Below is a small trained network, with its code and all its weights. Each question gives an input and a class and asks what happens when units are switched off, that is, made to give their printed mean instead of their output.

import numpy as np


def w(rows, s, z=0):
    codes = np.array(rows[::2]) - 128.0
    scale = np.full(codes.shape[1], s)
    scale[-1] = z or s
    return codes * scale


def f(y):
    return np.maximum(y, 0)


def log_softmax(a):
    a = a - a.max(-1, keepdims=True)
    return a - np.log(np.exp(a).sum(-1, keepdims=True))


def net(x, mask):
    res = np.array(x, float).reshape(1, 4) / 4 @ E
    y = f(res @ A[0][:, :-1].T + A[0][:, -1])
    res = res + np.where(mask, y, B[0][:, -1]) @ B[0][:, :-1]
    return log_softmax(res[-1] @ U[:, :-1].T + U[:, -1])


A, B = {}, {}
E = w([
[131,130,131,132],'x0',
[68,35,64,249],'x1',
[239,124,72,134],'x2',
[126,129,129,127],'x3',
],0.011)
A[0] = w([
[186,113,43,125,22],'N1',
[90,118,85,245,3],'N2',
[30,64,93,151,206],'N3',
[199,165,174,4,3],'N4',
[67,197,129,38,165],'N5',
[18,149,191,77,150],'N6',
[225,147,69,90,134],'N7',
],0.012,0.007)
B[0] = w([
[84,100,74,34,177],'N1',
[142,214,33,66,216],'N2',
[219,121,94,89,251],'N3',
[127,191,39,135,254],'N4',
[215,90,40,156,230],'N5',
[102,40,78,118,230],'N6',
[87,1,115,126,228],'N7',
],0.0084,0.012)
U = w([
[171,216,61,122,1],'0',
[195,101,133,120,250],'1',
[194,98,130,139,241],'2',
[52,61,90,81,28],'3',
[107,143,125,197,240],'4',
[106,187,251,145,39],'5',
[40,204,203,173,45],'6',
],0.013,0.01)

Each question gives the input, the list of numbers given to net, and the class t.
The units are the neurons (one row each of A and B). Each row of codes is followed by its name. A weight is (code - 128) times the scale printed after its matrix; where a second scale follows, it is the last column's (A, B and U).
mask holds one flag per neuron, in row order. A switched-off neuron (its flag False) gives its mean, the last column of its row in B, instead of its output. The means were averaged over made-up inputs and are rounded, as every weight is.
A unit's drop is (log p(t) with every unit on - log p(t) with that unit switched off) / (log p(t) with every unit on - log p(t) with every unit switched off).
The circuit of an input: a set's keep is (log p(t) with only the set's units on - log p(t) with every unit switched off) / (log p(t) with every unit on - log p(t) with every unit switched off). Starting from all 7 units, units are removed one at a time, each time the one whose removal leaves the highest keep (on an exact tie, the one counted first), for as long as the keep stays at least 0.8.
units of the circuit, in order: the units of the circuit, biggest drop first
unit that matters most: the unit with the biggest drop
top k neurons: the k neurons with the biggest drops, biggest first
drop of u: that unit's drop, to one decimal
input [3,-2,5,4], class 3: top 4 neurons -> N7, N3, N5, N1
input [2,5,8,6], class 3: unit that matters most -> N1
input [-7,7,-1,-5], class 0: top 2 neurons -> N2, N7
input [2,-2,8,-4], class 3: units of the circuit, in order -> N7, N1
input [2,-5,8,-5], class 3: units of the circuit, in order -> N7, N1
input [-6,7,-6,-8], class 1: top 4 neurons -> N3, N4, N6, N1
input [-1,-4,7,4], class 3: units of the circuit, in order -> N7, N3
input [6,6,3,-1], class 0: top 3 neurons -> N2, N7, N6
input [4,3,6,-4], class 3: units of the circuit, in order -> N1, N5
input [-8,3,-8,-8], class 1: top 4 neurons -> N3, N7, N1, N4
input [-5,6,-6,4], class 0: units of the circuit, in order -> N2, N3
input [3,3,-6,-6], class 1: top 2 neurons -> N3, N7
input [-8,1,-5,-8], class 1: top 3 neurons -> N7, N3, N1
input [2,2,-4,8], class 1: top 2 neurons -> N3, N7
input [-4,-6,7,3], class 3: top 2 neurons -> N7, N3
input [6,7,-1,2], class 0: top neuron -> N2
input [-5,8,8,-2], class 0: top 3 neurons -> N2, N6, N3
input [5,0,8,-2], class 3: top 2 neurons -> N7, N1
input [-4,6,-5,0], class 0: top 3 neurons -> N2, N3, N7
input [-4,8,0,2], class 0: top neuron -> N2
input [-4,7,-2,-1], class 0: top 2 neurons -> N2, N7
input [5,-2,7,-4], class 3: drop of N5 -> 0.1
input [-7,8,3,2], class 0: drop of N4 -> 0.0
input [5,-1,8,-3], class 3: drop of N7 -> 0.4
input [-3,8,1,-8], class 0: drop of N2 -> 0.7
